Here is a tiny trained network, its code and every weight. The questions are about switching its units off for an input and a class, where a switched-off unit gives its printed mean instead of its output.

import numpy as np


def w(rows, s, z=0):
    codes = np.array(rows[::2]) - 128.0
    scale = np.full(codes.shape[1], s)
    scale[-1] = z or s
    return codes * scale


def f(y):
    return y / 2 * (1 + np.tanh(0.7978845608 * (y + 0.044715 * y**3)))


def log_softmax(a):
    a = a - a.max(-1, keepdims=True)
    return a - np.log(np.exp(a).sum(-1, keepdims=True))


def net(x, mask):
    res = np.array(x, float).reshape(1, 7) / 4 @ E
    y = f(res @ A[0][:, :-1].T + A[0][:, -1])
    res = res + np.where(mask, y, B[0][:, -1]) @ B[0][:, :-1]
    return log_softmax(res[-1] @ U[:, :-1].T + U[:, -1])


A, B = {}, {}
E = w([
[96,142,81,220,2],'x0',
[38,221,70,57,152],'x1',
[67,159,158,82,56],'x2',
[146,178,24,210,197],'x3',
[43,3,137,112,159],'x4',
[78,206,175,132,77],'x5',
[185,172,34,124,158],'x6',
],0.0086)
A[0] = w([
[139,205,121,50,192,211],'N1',
[67,195,144,146,92,92],'N2',
[31,177,107,89,147,242],'N3',
[105,51,187,164,117,232],'N4',
[67,104,149,157,137,217],'N5',
[76,197,125,78,190,206],'N6',
[211,216,121,165,126,174],'N7',
[42,160,115,157,73,195],'N8',
[138,143,69,190,147,214],'N9',
[124,92,114,118,156,204],'N10',
[165,55,89,105,159,171],'N11',
[114,116,174,95,145,178],'N12',
[193,84,65,88,130,70],'N13',
[57,141,116,177,94,190],'N14',
[140,137,126,89,85,91],'N15',
[155,64,193,130,55,163],'N16',
[156,41,123,152,207,209],'N17',
[104,130,189,108,136,156],'N18',
[31,144,83,169,49,202],'N19',
[53,132,99,144,87,144],'N20',
[133,164,129,198,152,190],'N21',
[157,220,31,131,171,154],'N22',
[205,131,175,116,202,17],'N23',
[190,92,166,90,45,134],'N24',
[251,186,93,193,117,254],'N25',
],0.011,0.0033)
B[0] = w([
[97,172,156,172,156,204],'N1',
[178,121,86,90,118,186],'N2',
[119,185,136,113,141,214],'N3',
[139,118,205,78,164,209],'N4',
[104,129,156,61,109,173],'N5',
[54,165,181,147,198,199],'N6',
[93,157,176,164,68,212],'N7',
[147,158,92,74,77,207],'N8',
[171,116,131,162,65,201],'N9',
[142,103,155,149,135,164],'N10',
[180,84,102,202,155,192],'N11',
[93,149,149,121,178,174],'N12',
[120,126,87,202,163,169],'N13',
[155,143,120,102,60,186],'N14',
[103,125,128,74,142,148],'N15',
[109,109,198,102,122,207],'N16',
[254,42,122,132,127,225],'N17',
[119,168,154,152,143,174],'N18',
[168,152,110,86,41,228],'N19',
[146,162,109,107,84,182],'N20',
[154,127,141,147,81,170],'N21',
[96,150,168,169,108,235],'N22',
[149,137,104,130,70,177],'N23',
[101,121,181,100,135,188],'N24',
[118,172,143,225,110,248],'N25',
],0.0095,0.013)
U = w([
[205,63,42,191,188,85],'0',
[205,166,77,174,78,139],'1',
[192,6,178,131,188,139],'2',
[205,87,163,59,100,107],'3',
[117,128,52,116,162,2],'4',
[129,226,35,42,139,147],'5',
[79,211,254,164,144,228],'6',
],0.0085,0.0041)

Each question gives the input, the list of numbers given to net, and the class t.
The units are the neurons (one row each of A and B). Each row of codes is followed by its name. A weight is (code - 128) times the scale printed after its matrix; where a second scale follows, it is the last column's (A, B and U).
mask holds one flag per neuron, in row order. A switched-off neuron (its flag False) gives its mean, the last column of its row in B, instead of its output. The means were averaged over made-up inputs and are rounded, as every weight is.
A unit's drop is (log p(t) with every unit on - log p(t) with that unit switched off) / (log p(t) with every unit on - log p(t) with every unit switched off).
The circuit of an input: a set's keep is (log p(t) with only the set's units on - log p(t) with every unit switched off) / (log p(t) with every unit on - log p(t) with every unit switched off). Starting from the 12 units with the biggest drops (on a tie, the unit counted first), units are removed one at a time, each time the one whose removal leaves the highest keep (on an exact tie, the one counted first), for as long as the keep stays at least 0.8.
units of the circuit, in order: the units of the circuit, biggest drop first
unit that matters most: the unit with the biggest drop
k most important neurons: the k neurons with the biggest drops, biggest first
drop of u: that unit's drop, to one decimal
input [2,1,0,7,0,5,7], class 6: unit that matters most => N22
input [1,0,8,5,-2,8,4], class 5: units of the circuit, in order => [N2 N8]
input [-6,-5,2,-1,-1,2,8], class 1: 2 most important neurons => [N23 N4]
input [-2,-1,2,6,-4,-5,6], class 6: 3 most important neurons => [N22 N7 N1]
input [4,7,2,8,2,1,8], class 6: 3 most important neurons => [N22 N6 N17]
input [-4,7,-3,2,2,-7,7], class 0: 3 most important neurons => [N17 N11 N13]
input [2,2,3,-6,-2,-5,1], class 3: 3 most important neurons => [N25 N6 N22]
input [4,-1,-1,5,-7,-2,8], class 6: 2 most important neurons => [N22 N7]
input [0,6,1,8,2,-7,4], class 6: 3 most important neurons => [N22 N6 N1]
input [5,0,4,-1,2,2,7], class 5: 2 most important neurons => [N17 N11]
input [1,6,-6,2,-8,4,7], class 6: drop of N16 => 0.0
input [3,4,-3,7,-1,-1,-8], class 1: drop of N9 => 0.1
input [1,1,6,-7,3,-1,8], class 5: drop of N22 => 0.2
input [5,1,-5,-5,-1,-4,-5], class 3: 2 most important neurons => [N25 N6]
input [-6,-2,-1,4,-1,-2,-4], class 0: most important neuron => [N16]
